Here is a tiny trained network, its code and every weight. The questions are about switching its units off for an input and a target symbol, where a switched-off unit gives its printed mean instead of its output.

import numpy as np


def w(rows, s, z=0):
    codes = np.array(rows[::2]) - 128.0
    scale = np.full(codes.shape[1], s)
    scale[-1] = z or s
    return codes * scale


def norm(h):
    return h / np.sqrt((h * h).mean(-1, keepdims=True) + 1e-5)


def f(y):
    return np.maximum(y, 0)


def softmax(a):
    e = np.exp(a - a.max(-1, keepdims=True))
    return e / e.sum(-1, keepdims=True)


def log_softmax(a):
    a = a - a.max(-1, keepdims=True)
    return a - np.log(np.exp(a).sum(-1, keepdims=True))


def net(x, mask):
    ids = ['ΓΘΣβδλμξφ'.index(c) for c in x.split()]
    T = len(ids)
    res = E[ids] + P[:T]
    r = norm(res)
    for j in range(2):
        rows = slice(4 * j, 4 * j + 4)
        q, k, v = (r @ M[0][rows].T for M in (Q, K, V))
        z = softmax(np.where(np.tri(T) > 0, q @ k.T / 4**0.5, -1e9)) @ v
        o = O[0][rows]
        res = res + np.where(mask[j], z, o[:, -1]) @ o[:, :-1]
    y = f(norm(res) @ A[0][:, :-1].T + A[0][:, -1])
    res = res + np.where(mask[2:6], y, B[0][:, -1]) @ B[0][:, :-1]
    return log_softmax(norm(res)[-1] @ U[:, :-1].T + U[:, -1])


Q, K, V, O, A, B = {}, {}, {}, {}, {}, {}
E = w([
[54,192,156,140],'Γ',
[197,41,177,69],'Θ',
[186,163,94,64],'Σ',
[76,140,4,66],'β',
[127,117,89,168],'δ',
[89,124,114,164],'λ',
[193,203,85,159],'μ',
[133,109,110,172],'ξ',
[104,100,109,175],'φ',
],0.015)
P = w([
[107,37,192,216],'0',
[160,37,186,155],'1',
[169,28,169,164],'2',
[182,25,124,180],'3',
[146,54,100,194],'4',
[195,1,52,228],'5',
[61,48,90,232],'6',
],0.0048)
Q[0] = w([
[93,137,157,152],'head 0',
[140,111,1,165],'head 0',
[131,116,111,203],'head 0',
[147,195,77,97],'head 0',
[71,90,190,152],'head 1',
[100,79,59,138],'head 1',
[213,131,162,75],'head 1',
[108,215,122,22],'head 1',
],0.0096)
K[0] = w([
[183,90,94,206],'head 0',
[193,39,194,38],'head 0',
[237,76,175,171],'head 0',
[94,69,107,160],'head 0',
[98,146,34,85],'head 1',
[139,231,2,148],'head 1',
[97,124,155,210],'head 1',
[91,78,212,133],'head 1',
],0.0084)
V[0] = w([
[147,32,97,123],'head 0',
[251,188,227,212],'head 0',
[215,67,234,1],'head 0',
[156,212,1,159],'head 0',
[75,59,233,108],'head 1',
[70,10,143,58],'head 1',
[146,142,153,214],'head 1',
[247,155,253,205],'head 1',
],0.0058)
O[0] = w([
[117,149,94,146,211],'head 0',
[175,190,170,98,89],'head 0',
[62,169,116,97,118],'head 0',
[248,81,102,132,134],'head 0',
[73,87,153,130,47],'head 1',
[55,102,84,76,143],'head 1',
[112,127,205,194,110],'head 1',
[88,169,173,146,3],'head 1',
],0.011,0.0052)
A[0] = w([
[166,209,165,190,254],'neuron 0',
[68,249,54,201,34],'neuron 1',
[84,103,79,144,198],'neuron 2',
[111,145,67,121,92],'neuron 3',
],0.011,0.0015)
B[0] = w([
[54,221,144,84,201],'neuron 0',
[102,205,60,180,236],'neuron 1',
[123,147,3,86,254],'neuron 2',
[16,68,24,191,231],'neuron 3',
],0.0062,0.0054)
U = w([
[101,124,162,108,145],'Γ',
[56,128,152,38,210],'Θ',
[165,172,126,8,91],'Σ',
[154,85,39,80,158],'β',
[134,116,140,165,133],'δ',
[95,92,139,141,29],'λ',
[196,195,145,119,253],'μ',
[109,125,152,128,69],'ξ',
[79,83,138,154,38],'φ',
],0.012,0.0035)

Each question gives the input, a string of symbols that net reads in full, and the target symbol t.
The units are the heads (4 rows each of Q, K, V and O) and the neurons (one row each of A and B). Each row of codes is followed by its name. A weight is (code - 128) times the scale printed after its matrix; where a second scale follows, it is the last column's (O, A, B and U).
mask holds one flag per unit, heads first, then neurons. A switched-off unit (its flag False) gives its mean, the last column of its rows in O or B, instead of its output. The means were averaged over made-up inputs and are rounded, as every weight is.
A unit's drop is (log p(t) with every unit on - log p(t) with that unit switched off) / (log p(t) with every unit on - log p(t) with every unit switched off).
The circuit of an input: a set's keep is (log p(t) with only the set's units on - log p(t) with every unit switched off) / (log p(t) with every unit on - log p(t) with every unit switched off). Starting from all 6 units, units are removed one at a time, each time the one whose removal leaves the highest keep (on an exact tie, the one counted first), for as long as the keep stays at least 0.8.
units of the circuit, in order: the units of the circuit, biggest drop first
k most important neurons: the k neurons with the biggest drops, biggest first
heads that matter: for each layer, one digit per head in row order, 1 if its drop is at least 0.15 and else 0, layers parted by /
drop when u is switched off: that unit's drop, to one decimal
input φ λ μ λ δ, target μ: units of the circuit, in order : [head 1; head 0]
input Σ Θ Σ Θ, target Θ: units of the circuit, in order : [head 0; head 1]
input φ φ Σ, target Σ: units of the circuit, in order : [neuron 3; head 1; head 0; neuron 2]
input β μ Σ Γ, target μ: heads that matter : 10
input Θ μ Θ, target μ: units of the circuit, in order : [head 0; head 1]
input μ φ μ φ, target μ: units of the circuit, in order : [head 1; head 0]
input λ ξ ξ μ ξ, target μ: heads that matter : 01
input Θ Θ ξ, target Θ: units of the circuit, in order : [head 0]
input λ μ Γ Γ β β μ, target μ: heads that matter : 11
input Θ φ φ, target Θ: heads that matter : 11
input β β φ μ β μ, target μ: heads that matter : 01
input μ Γ Γ, target μ: heads that matter : 10
input β β δ Γ β δ Γ, target β: heads that matter : 11
input Σ Θ Θ, target Θ: heads that matter : 11
input δ φ δ, target δ: most important neuron : [neuron 3]
input φ δ δ, target δ: drop when neuron 2 is switched off : 0.1
input β μ φ ξ, target μ: drop when neuron 3 is switched off : 0.1
input φ δ ξ Σ, target Σ: drop when head 0 is switched off : 0.7
